Below is a small trained network, with its code and all its weights. Each question gives an input and a target symbol and asks what happens when units are switched off, that is, made to give their printed mean instead of their output.

import numpy as np


def w(rows, s, z=0):
    codes = np.array(rows[::2]) - 128.0
    scale = np.full(codes.shape[1], s)
    scale[-1] = z or s
    return codes * scale


def f(y):
    return np.maximum(y, 0)


def softmax(a):
    e = np.exp(a - a.max(-1, keepdims=True))
    return e / e.sum(-1, keepdims=True)


def log_softmax(a):
    a = a - a.max(-1, keepdims=True)
    return a - np.log(np.exp(a).sum(-1, keepdims=True))


def net(x, mask):
    ids = ['ΓΛΞΩδζμψ'.index(c) for c in x.split()]
    T = len(ids)
    res = E[ids] + P[:T]
    u = 0
    for l in range(2):
        r = res
        for j in range(2):
            rows = slice(2 * j, 2 * j + 2)
            q, k, v = (r @ M[l][rows].T for M in (Q, K, V))
            z = softmax(np.where(np.tri(T) > 0, q @ k.T / 2**0.5, -1e9)) @ v
            o = O[l][rows]
            res = res + np.where(mask[u + j], z, o[:, -1]) @ o[:, :-1]
        u += 2
        y = f(res @ A[l][:, :-1].T + A[l][:, -1])
        res = res + np.where(mask[u : u + 12], y, B[l][:, -1]) @ B[l][:, :-1]
        u += 12
    return log_softmax(res[-1] @ U[:, :-1].T + U[:, -1])


Q, K, V, O, A, B = {}, {}, {}, {}, {}, {}
E = w([
[166,55,227,112,49],'Γ',
[102,62,234,90,171],'Λ',
[27,142,151,139,136],'Ξ',
[96,137,150,228,171],'Ω',
[103,105,172,184,79],'δ',
[254,158,118,224,110],'ζ',
[247,79,190,194,155],'μ',
[250,137,51,59,121],'ψ',
],0.013)
P = w([
[150,136,247,230,114],'0',
[182,89,54,54,90],'1',
[55,70,105,125,216],'2',
[120,245,224,140,179],'3',
[214,53,66,54,79],'4',
[78,65,114,134,199],'5',
[108,253,190,144,196],'6',
[216,62,58,58,76],'7',
],0.0071)
Q[0] = w([
[254,45,97,105,152],'L0H0',
[78,180,39,33,59],'L0H0',
[70,200,30,96,91],'L0H1',
[209,206,186,102,90],'L0H1',
],0.017)
K[0] = w([
[251,134,77,83,154],'L0H0',
[105,116,184,12,105],'L0H0',
[204,136,193,147,242],'L0H1',
[154,133,169,51,72],'L0H1',
],0.021)
V[0] = w([
[125,11,107,152,113],'L0H0',
[127,122,151,119,88],'L0H0',
[143,128,123,147,130],'L0H1',
[123,141,129,108,126],'L0H1',
],0.012)
O[0] = w([
[30,251,20,137,184,219],'L0H0',
[218,156,68,146,90,130],'L0H0',
[119,134,112,103,153,215],'L0H1',
[108,130,174,156,102,10],'L0H1',
],0.0032,0.0012)
A[0] = w([
[107,32,84,34,156,101],'L0N0',
[139,199,158,152,68,199],'L0N1',
[175,122,61,82,199,144],'L0N2',
[164,152,169,172,125,35],'L0N3',
[117,85,98,116,217,32],'L0N4',
[156,153,112,97,39,51],'L0N5',
[153,159,76,109,71,74],'L0N6',
[119,247,70,142,218,124],'L0N7',
[134,231,81,118,152,114],'L0N8',
[54,110,169,176,187,35],'L0N9',
[120,96,162,103,138,254],'L0N10',
[53,67,76,122,54,111],'L0N11',
],0.011,0.0033)
B[0] = w([
[102,185,102,28,76,201],'L0N0',
[141,168,207,142,126,254],'L0N1',
[102,37,188,151,108,210],'L0N2',
[99,59,127,71,147,237],'L0N3',
[173,191,167,111,135,159],'L0N4',
[177,142,181,86,140,176],'L0N5',
[125,116,189,122,141,175],'L0N6',
[109,255,118,120,81,190],'L0N7',
[82,148,106,134,197,167],'L0N8',
[228,67,146,91,141,224],'L0N9',
[106,160,126,191,158,245],'L0N10',
[124,110,122,159,12,178],'L0N11',
],0.017,0.0043)
Q[1] = w([
[145,190,253,94,133],'L1H0',
[116,112,105,112,129],'L1H0',
[44,129,147,118,216],'L1H1',
[134,160,146,194,91],'L1H1',
],0.024)
K[1] = w([
[113,98,20,90,5],'L1H0',
[150,148,110,123,153],'L1H0',
[50,189,196,99,100],'L1H1',
[113,110,113,230,108],'L1H1',
],0.02)
V[1] = w([
[146,108,193,171,236],'L1H0',
[17,171,193,176,224],'L1H0',
[252,111,130,175,61],'L1H1',
[68,90,245,209,184],'L1H1',
],0.0036)
O[1] = w([
[136,5,113,141,182,108],'L1H0',
[154,88,100,159,227,85],'L1H0',
[71,41,185,145,133,203],'L1H1',
[169,56,213,156,67,253],'L1H1',
],0.0031,0.0053)
A[1] = w([
[221,154,60,100,169,44],'L1N0',
[71,163,77,253,199,107],'L1N1',
[107,127,137,143,239,112],'L1N2',
[118,206,82,198,120,82],'L1N3',
[59,123,22,153,92,77],'L1N4',
[73,64,118,127,76,166],'L1N5',
[98,176,90,74,126,82],'L1N6',
[97,90,46,161,95,114],'L1N7',
[187,104,99,45,83,14],'L1N8',
[100,163,131,144,98,254],'L1N9',
[88,134,76,37,163,147],'L1N10',
[173,58,46,136,114,72],'L1N11',
],0.011,0.0033)
B[1] = w([
[146,119,39,154,173,147],'L1N0',
[79,181,171,253,142,148],'L1N1',
[121,176,153,133,75,207],'L1N2',
[88,87,56,151,165,169],'L1N3',
[207,129,112,112,210,169],'L1N4',
[178,118,85,198,130,234],'L1N5',
[122,81,184,121,87,187],'L1N6',
[132,190,169,108,178,165],'L1N7',
[100,166,112,89,196,230],'L1N8',
[143,170,94,118,124,255],'L1N9',
[85,45,119,142,103,185],'L1N10',
[58,63,59,107,145,159],'L1N11',
],0.019,0.0045)
U = w([
[153,85,36,168,17,94],'Γ',
[67,61,106,119,254,64],'Λ',
[106,180,108,93,125,220],'Ξ',
[181,90,56,158,220,2],'Ω',
[107,9,54,183,154,119],'δ',
[29,120,87,201,192,248],'ζ',
[160,51,208,166,173,147],'μ',
[48,60,85,127,92,121],'ψ',
],0.0059,0.0031)

Each question gives the input, a string of symbols that net reads in full, and the target symbol t.
The units are the heads (2 rows each of Q, K, V and O) and the neurons (one row each of A and B). Each row of codes is followed by its name. A weight is (code - 128) times the scale printed after its matrix; where a second scale follows, it is the last column's (O, A, B and U).
mask holds one flag per unit, layer by layer, with each layer's heads first. A switched-off unit (its flag False) gives its mean, the last column of its rows in O or B, instead of its output. The means were averaged over made-up inputs and are rounded, as every weight is.
A unit's drop is (log p(t) with every unit on - log p(t) with that unit switched off) / (log p(t) with every unit on - log p(t) with every unit switched off).
unit that matters most: the unit with the biggest drop
top k neurons: the k neurons with the biggest drops, biggest first
top k neurons in layer l: the k neurons of layer l with the biggest drops, biggest first
heads that matter: for each layer, one digit per head in row order, 1 if its drop is at least 0.15 and else 0, layers parted by /
input ζ Ξ Γ Ω δ ψ, target ψ: top 2 neurons in layer 0 : (L0N0; L0N2)
input ζ Ξ Ξ, target Ξ: top neuron in layer 0 : (L0N11)
input Λ Ξ Λ μ ζ δ, target δ: heads that matter : 00 / 10
input δ Γ Ξ Ω, target μ: top 3 neurons in layer 0 : (L0N9; L0N0; L0N1)
input μ Ω ζ μ Γ Γ, target Γ: top 3 neurons in layer 0 : (L0N11; L0N0; L0N10)
input Ξ δ μ ζ Λ ζ μ, target Ξ: heads that matter : 10 / 01
input ζ Ξ Ω Ω Γ ψ Ξ ψ, target Λ: heads that matter : 00 / 00
input Ξ Λ ζ ζ, target Ξ: top 4 neurons in layer 0 : (L0N3; L0N10; L0N1; L0N11)
input ζ Ξ ζ Λ ζ μ ζ, target ζ: top 3 neurons : (L1N3; L0N8; L0N9)
input ζ Ξ Ω, target Ω: top 2 neurons : (L0N9; L1N0)
input ζ ζ μ μ δ ζ Ξ Γ, target Ξ: top 3 neurons in layer 0 : (L0N0; L0N5; L0N2)
input μ μ Γ μ ζ μ δ μ, target δ: top 2 neurons : (L0N1; L1N11)
input Ω Ω μ Ξ, target μ: top 2 neurons in layer 0 : (L0N9; L0N0)
input ζ Ξ Γ Ω Λ, target ψ: top 2 neurons in layer 1 : (L1N10; L1N6)
input Ω Λ Ξ δ ζ Ξ ζ Ω, target ζ: top 2 neurons : (L1N1; L0N9)
input ζ δ Ω ψ, target μ: top 2 neurons : (L0N2; L0N0)
input Γ Ξ ζ Γ μ μ δ Ξ, target Ω: unit that matters most : L0N1
input Ω ζ δ ζ, target Ξ: heads that matter : 10 / 00
input ζ ζ Λ, target Λ: top 4 neurons in layer 0 : (L0N0; L0N9; L0N1; L0N4)
input δ ζ Λ Λ ζ ψ, target ψ: unit that matters most : L0N0
input μ ψ μ μ Ω, target ζ: top 2 neurons : (L0N9; L1N1)
input Γ μ Ξ Λ δ, target Γ: top 2 neurons : (L0N11; L1N5)
input Λ Ξ ζ ψ Ω Γ, target Γ: top 2 neurons in layer 1 : (L1N5; L1N8)
input ζ ζ δ, target δ: top 2 neurons in layer 0 : (L0N9; L0N1)
input ζ ζ μ μ ζ δ Ξ μ, target δ: top 2 neurons : (L1N11; L0N1)
